Here is a tiny trained network, its code and every weight. The questions are about switching its units off for an input and a target symbol, where a switched-off unit gives its printed mean instead of its output.

import numpy as np


def w(rows, s, z=0):
    codes = np.array(rows[::2]) - 128.0
    scale = np.full(codes.shape[1], s)
    scale[-1] = z or s
    return codes * scale


def norm(h):
    return h / np.sqrt((h * h).mean(-1, keepdims=True) + 1e-5)


def f(y):
    return y / 2 * (1 + np.tanh(0.7978845608 * (y + 0.044715 * y**3)))


def softmax(a):
    e = np.exp(a - a.max(-1, keepdims=True))
    return e / e.sum(-1, keepdims=True)


def log_softmax(a):
    a = a - a.max(-1, keepdims=True)
    return a - np.log(np.exp(a).sum(-1, keepdims=True))


def net(x, mask):
    ids = ['ΔΩαβμξπστψ'.index(c) for c in x.split()]
    T = len(ids)
    res = E[ids] + P[:T]
    u = 0
    for l in range(2):
        r = norm(res)
        for j in range(2):
            rows = slice(2 * j, 2 * j + 2)
            q, k, v = (r @ M[l][rows].T for M in (Q, K, V))
            z = softmax(np.where(np.tri(T) > 0, q @ k.T / 2**0.5, -1e9)) @ v
            o = O[l][rows]
            res = res + np.where(mask[u + j], z, o[:, -1]) @ o[:, :-1]
        u += 2
        y = f(norm(res) @ A[l][:, :-1].T + A[l][:, -1])
        res = res + np.where(mask[u : u + 16], y, B[l][:, -1]) @ B[l][:, :-1]
        u += 16
    return log_softmax(norm(res)[-1] @ U[:, :-1].T + U[:, -1])


Q, K, V, O, A, B = {}, {}, {}, {}, {}, {}
E = w([
[133,138,64,64,53,120,79,182,78,148,137,142],'Δ',
[129,157,152,132,60,99,185,117,176,190,79,193],'Ω',
[213,91,128,167,58,69,160,127,171,189,150,161],'α',
[115,127,174,115,75,138,70,47,251,64,186,130],'β',
[73,75,115,66,128,68,138,135,101,163,130,115],'μ',
[145,44,121,53,111,184,123,169,57,105,89,119],'ξ',
[143,115,194,123,62,195,123,154,30,178,127,115],'π',
[127,169,133,32,210,132,90,168,54,96,79,166],'σ',
[172,164,56,86,222,205,140,127,168,158,142,120],'τ',
[161,147,60,123,119,134,216,139,68,76,146,42],'ψ',
],0.011)
P = w([
[43,69,36,138,140,207,206,138,42,121,254,247],'0',
[75,86,76,108,135,165,171,157,147,125,205,218],'1',
[98,106,102,88,121,135,180,125,112,131,190,191],'2',
[118,114,104,76,123,126,168,124,100,142,170,168],'3',
[133,122,108,74,123,113,156,124,94,147,152,143],'4',
[151,125,109,75,126,102,142,127,100,143,127,128],'5',
[160,137,113,79,120,96,129,131,99,140,107,107],'6',
[168,144,111,81,118,91,115,134,105,138,85,88],'7',
[171,163,118,86,120,87,98,144,105,140,68,64],'8',
[176,167,118,87,120,82,95,150,104,145,52,42],'9',
[176,177,118,87,120,76,87,156,99,156,38,13],'10',
],0.0078)
Q[0] = w([
[123,131,128,217,150,151,146,118,167,132,135,189],'0.h0',
[142,159,153,254,96,48,154,47,194,119,87,137],'0.h0',
[160,135,137,117,135,113,112,112,139,158,84,103],'0.h1',
[133,113,145,137,128,110,146,98,134,131,97,138],'0.h1',
],0.0095)
K[0] = w([
[86,86,156,135,153,56,213,219,135,150,138,161],'0.h0',
[146,111,145,114,152,1,195,227,41,178,16,68],'0.h0',
[110,135,128,163,123,128,109,113,143,100,130,128],'0.h1',
[143,149,109,140,91,152,123,125,130,135,114,168],'0.h1',
],0.0085)
V[0] = w([
[194,156,107,95,96,137,181,196,98,165,113,166],'0.h0',
[144,157,141,145,55,124,100,120,127,47,121,166],'0.h0',
[166,107,82,115,155,110,202,233,72,254,70,137],'0.h1',
[92,80,167,113,66,52,120,100,144,152,124,146],'0.h1',
],0.0063)
O[0] = w([
[128,145,80,91,104,128,125,161,42,157,104,128,188],'0.h0',
[95,140,160,126,112,193,141,161,180,97,164,109,102],'0.h0',
[31,81,143,186,150,198,110,95,254,122,157,100,254],'0.h1',
[176,108,131,107,185,114,101,162,92,165,178,84,92],'0.h1',
],0.0078,0.0039)
A[0] = w([
[175,127,119,71,85,145,142,130,90,138,142,114,91],'0.n0',
[108,67,124,170,107,102,58,124,68,142,103,147,78],'0.n1',
[183,153,147,141,126,163,141,136,190,122,166,105,77],'0.n2',
[120,98,99,194,108,141,115,147,207,157,144,95,27],'0.n3',
[35,98,122,225,122,95,129,113,145,141,55,184,16],'0.n4',
[75,124,183,170,165,164,83,148,218,94,114,117,53],'0.n5',
[92,85,157,164,119,156,78,99,205,94,172,67,42],'0.n6',
[84,147,160,151,155,109,92,81,207,105,151,159,73],'0.n7',
[53,107,202,206,142,106,135,99,193,118,118,140,10],'0.n8',
[182,161,125,126,159,57,142,185,2,83,115,125,2],'0.n9',
[186,138,170,125,140,82,170,116,184,136,119,160,142],'0.n10',
[142,126,141,198,82,133,158,134,76,132,101,170,81],'0.n11',
[160,111,205,147,106,118,60,131,123,126,127,165,118],'0.n12',
[117,127,111,131,120,118,114,67,76,134,121,96,99],'0.n13',
[115,127,146,90,114,42,103,152,127,118,94,143,125],'0.n14',
[103,142,113,177,182,166,113,184,121,92,190,158,46],'0.n15',
],0.008,0.0068)
B[0] = w([
[55,127,115,159,119,191,111,207,196,99,152,120,240],'0.n0',
[51,196,89,164,112,218,148,101,105,123,68,89,162],'0.n1',
[56,140,92,75,187,82,136,182,98,109,118,130,190],'0.n2',
[181,93,99,184,122,92,140,11,11,189,134,101,162],'0.n3',
[80,39,143,100,84,64,166,130,203,225,36,114,148],'0.n4',
[218,96,161,76,77,132,169,51,118,191,116,138,204],'0.n5',
[142,186,90,87,100,109,183,204,71,185,75,177,232],'0.n6',
[185,125,129,179,71,158,133,82,19,170,131,117,175],'0.n7',
[106,216,60,130,141,165,61,195,156,71,118,171,108],'0.n8',
[175,144,92,105,85,134,201,114,114,255,43,173,206],'0.n9',
[37,80,119,50,175,160,90,106,129,137,185,84,182],'0.n10',
[139,126,136,172,145,100,145,26,216,121,110,155,112],'0.n11',
[63,121,167,115,164,139,195,172,211,137,183,106,127],'0.n12',
[125,132,133,185,111,122,176,227,136,151,139,124,156],'0.n13',
[109,109,122,29,99,147,134,110,98,117,184,98,252],'0.n14',
[223,143,204,77,151,63,191,80,71,147,148,142,140],'0.n15',
],0.006,0.0019)
Q[1] = w([
[187,194,61,141,200,241,140,116,163,144,144,191],'1.h0',
[79,105,169,254,141,52,7,115,181,43,130,172],'1.h0',
[100,163,43,109,185,137,119,150,77,191,81,115],'1.h1',
[134,117,100,51,54,165,190,210,50,225,152,86],'1.h1',
],0.0077)
K[1] = w([
[56,178,86,143,112,105,149,103,143,105,18,126],'1.h0',
[88,54,125,139,97,141,148,119,131,124,205,254],'1.h0',
[126,151,101,100,106,104,62,139,143,146,19,96],'1.h1',
[156,171,185,116,165,162,122,158,140,132,74,17],'1.h1',
],0.0097)
V[1] = w([
[73,115,253,117,105,111,45,126,54,131,95,217],'1.h0',
[81,77,149,146,46,87,210,229,85,104,166,83],'1.h0',
[89,173,82,107,32,59,52,90,152,128,216,133],'1.h1',
[151,42,95,46,95,126,115,132,97,49,32,135],'1.h1',
],0.0058)
O[1] = w([
[156,71,162,121,102,102,68,173,182,197,100,136,3],'1.h0',
[113,101,102,146,115,42,101,68,179,75,2,111,118],'1.h0',
[170,82,57,96,142,125,197,220,140,103,92,90,108],'1.h1',
[134,108,157,191,219,74,99,167,87,86,138,179,203],'1.h1',
],0.0083,0.0056)
A[1] = w([
[118,181,138,160,100,110,195,67,97,49,115,112,29],'1.n0',
[144,121,92,76,95,95,105,144,110,151,142,160,110],'1.n1',
[95,132,91,203,142,135,137,148,164,174,97,38,147],'1.n2',
[160,70,60,110,151,88,154,144,73,154,103,79,80],'1.n3',
[209,119,182,128,92,109,122,197,133,192,142,147,2],'1.n4',
[160,168,125,153,195,63,85,148,114,112,107,180,55],'1.n5',
[104,94,146,244,108,208,95,76,173,123,142,88,95],'1.n6',
[122,162,171,127,62,131,125,114,159,188,39,152,83],'1.n7',
[54,179,124,115,118,145,58,163,136,173,118,118,115],'1.n8',
[187,103,157,168,114,81,209,92,166,189,102,113,97],'1.n9',
[131,161,66,169,99,135,111,220,133,120,92,83,99],'1.n10',
[171,84,163,83,119,146,191,83,137,126,115,115,112],'1.n11',
[125,164,144,187,121,126,131,183,65,89,112,104,144],'1.n12',
[119,74,112,185,169,172,44,96,111,59,169,89,61],'1.n13',
[161,168,152,151,81,188,167,135,108,106,185,157,51],'1.n14',
[152,123,83,157,114,150,148,202,144,106,86,162,43],'1.n15',
],0.011,0.0088)
B[1] = w([
[177,145,133,118,165,42,129,54,113,38,57,138,206],'1.n0',
[132,133,180,162,181,158,164,123,134,136,95,122,234],'1.n1',
[189,92,136,51,164,109,99,112,82,163,75,123,234],'1.n2',
[156,141,132,160,111,98,92,131,121,115,194,60,253],'1.n3',
[186,58,159,111,105,197,71,67,178,84,64,5,136],'1.n4',
[194,117,207,120,200,69,96,144,129,111,181,175,156],'1.n5',
[210,136,219,115,151,176,55,116,154,111,122,17,182],'1.n6',
[136,115,75,76,132,118,138,154,146,171,84,178,184],'1.n7',
[220,121,121,133,154,110,67,93,64,147,148,136,217],'1.n8',
[141,250,135,183,140,107,166,159,103,148,124,124,172],'1.n9',
[219,118,85,116,166,126,199,188,93,93,113,135,201],'1.n10',
[125,137,82,189,103,109,94,122,131,146,102,120,178],'1.n11',
[126,148,134,73,187,162,114,128,84,147,138,160,202],'1.n12',
[35,191,145,152,100,67,66,196,79,134,67,93,178],'1.n13',
[89,148,99,101,158,173,149,83,62,129,176,87,213],'1.n14',
[170,66,73,135,58,163,17,112,49,57,141,189,144],'1.n15',
],0.011,0.004)
U = w([
[130,166,105,129,129,83,131,33,144,40,87,137,58],'Δ',
[157,178,113,255,133,107,142,154,162,138,156,56,171],'Ω',
[189,86,60,161,85,147,114,194,102,78,144,148,137],'α',
[84,33,79,96,167,58,116,126,141,164,155,67,4],'β',
[89,169,112,103,145,204,162,104,95,129,185,124,178],'μ',
[120,145,63,83,92,101,124,156,184,205,84,171,239],'ξ',
[141,140,166,71,99,124,196,214,201,86,136,111,143],'π',
[149,95,198,161,178,84,124,139,135,135,175,210,120],'σ',
[179,75,163,112,133,214,76,76,184,138,74,98,81],'τ',
[51,136,131,194,121,157,67,178,110,113,70,114,141],'ψ',
],0.0065,0.0019)

Each question gives the input, a string of symbols that net reads in full, and the target symbol t.
The units are the heads (2 rows each of Q, K, V and O) and the neurons (one row each of A and B). Each row of codes is followed by its name. A weight is (code - 128) times the scale printed after its matrix; where a second scale follows, it is the last column's (O, A, B and U).
mask holds one flag per unit, layer by layer, with each layer's heads first. A switched-off unit (its flag False) gives its mean, the last column of its rows in O or B, instead of its output. The means were averaged over made-up inputs and are rounded, as every weight is.
A unit's drop is (log p(t) with every unit on - log p(t) with that unit switched off) / (log p(t) with every unit on - log p(t) with every unit switched off).
The circuit of an input: a set's keep is (log p(t) with only the set's units on - log p(t) with every unit switched off) / (log p(t) with every unit on - log p(t) with every unit switched off). Starting from the 12 units with the biggest drops (on a tie, the unit counted first), units are removed one at a time, each time the one whose removal leaves the highest keep (on an exact tie, the one counted first), for as long as the keep stays at least 0.8.
circuit, biggest first: the units of the circuit, biggest drop first
top k neurons: the k neurons with the biggest drops, biggest first
k most important neurons of layer l: the k neurons of layer l with the biggest drops, biggest first
which heads matter: for each layer, one digit per head in row order, 1 if its drop is at least 0.15 and else 0, layers parted by /
input σ ξ Ω β α μ μ β Δ μ ψ, target Δ: which heads matter	10 / 10
input π τ α, target Ω: top 2 neurons	1.n9, 0.n3
input π μ τ Δ β, target μ: circuit, biggest first	0.n6, 1.n14, 1.h0
input ψ β ψ ψ Δ β β, target α: which heads matter	11 / 01
input ψ ξ τ τ τ π, target τ: circuit, biggest first	0.h1, 1.n6
input ξ π Δ Δ, target α: 2 most important neurons of layer 1	1.n15, 1.n10
input μ π τ μ μ β τ Δ β α ξ, target ψ: circuit, biggest first	1.n13, 1.h1
input μ ξ Ω, target ξ: top neuron	0.n4
input μ τ π π τ μ τ, target β: top 2 neurons	0.n1, 1.n2
input Ω τ τ Δ β μ, target Ω: which heads matter	10 / 01
input π τ Ω π β τ σ α, target μ: which heads matter	00 / 11
input ψ β π μ π Ω Ω σ τ π, target μ: which heads matter	10 / 10
input β σ μ β ψ Δ, target α: which heads matter	11 / 10
input Δ ψ μ τ α σ β ψ Ω, target Δ: circuit, biggest first	1.h0
input τ β σ Ω, target τ: which heads matter	11 / 10
input μ α Δ τ τ α β μ Ω, target Ω: top 3 neurons	1.n3, 0.n14, 1.n1
input Δ τ τ τ ξ τ, target ψ: which heads matter	11 / 01
input α τ α μ β, target Ω: which heads matter	11 / 11
input Δ τ τ β ξ τ Δ α β τ π, target τ: 3 most important neurons of layer 0	0.n2, 0.n6, 0.n12
input ξ ξ Ω π Δ Δ ψ σ ξ β ξ, target σ: 2 most important neurons of layer 0	0.n6, 0.n14
input τ σ τ, target σ: top 2 neurons	0.n4, 0.n0
input ψ β τ τ σ Ω τ β, target μ: most important neuron of layer 0	0.n14
input τ σ ξ α Δ τ β π, target μ: 2 most important neurons of layer 0	0.n12, 0.n6
input τ τ σ ξ α β ψ π, target Δ: circuit, biggest first	1.h0, 1.n0
input μ β Δ, target Ω: 2 most important neurons of layer 0	0.n15, 0.n3
input ψ τ Δ τ ξ μ τ π μ β β, target π: which heads matter	01 / 01
input τ β β, target π: most important neuron of layer 0	0.n0
input τ μ μ ξ τ β Δ μ μ Δ, target Ω: which heads matter	10 / 00
input τ ψ ξ β τ Δ Δ Ω ξ, target σ: which heads matter	10 / 01
input β τ τ τ ξ π Δ, target ξ: circuit, biggest first	0.n6, 0.h0, 1.n7, 1.h0
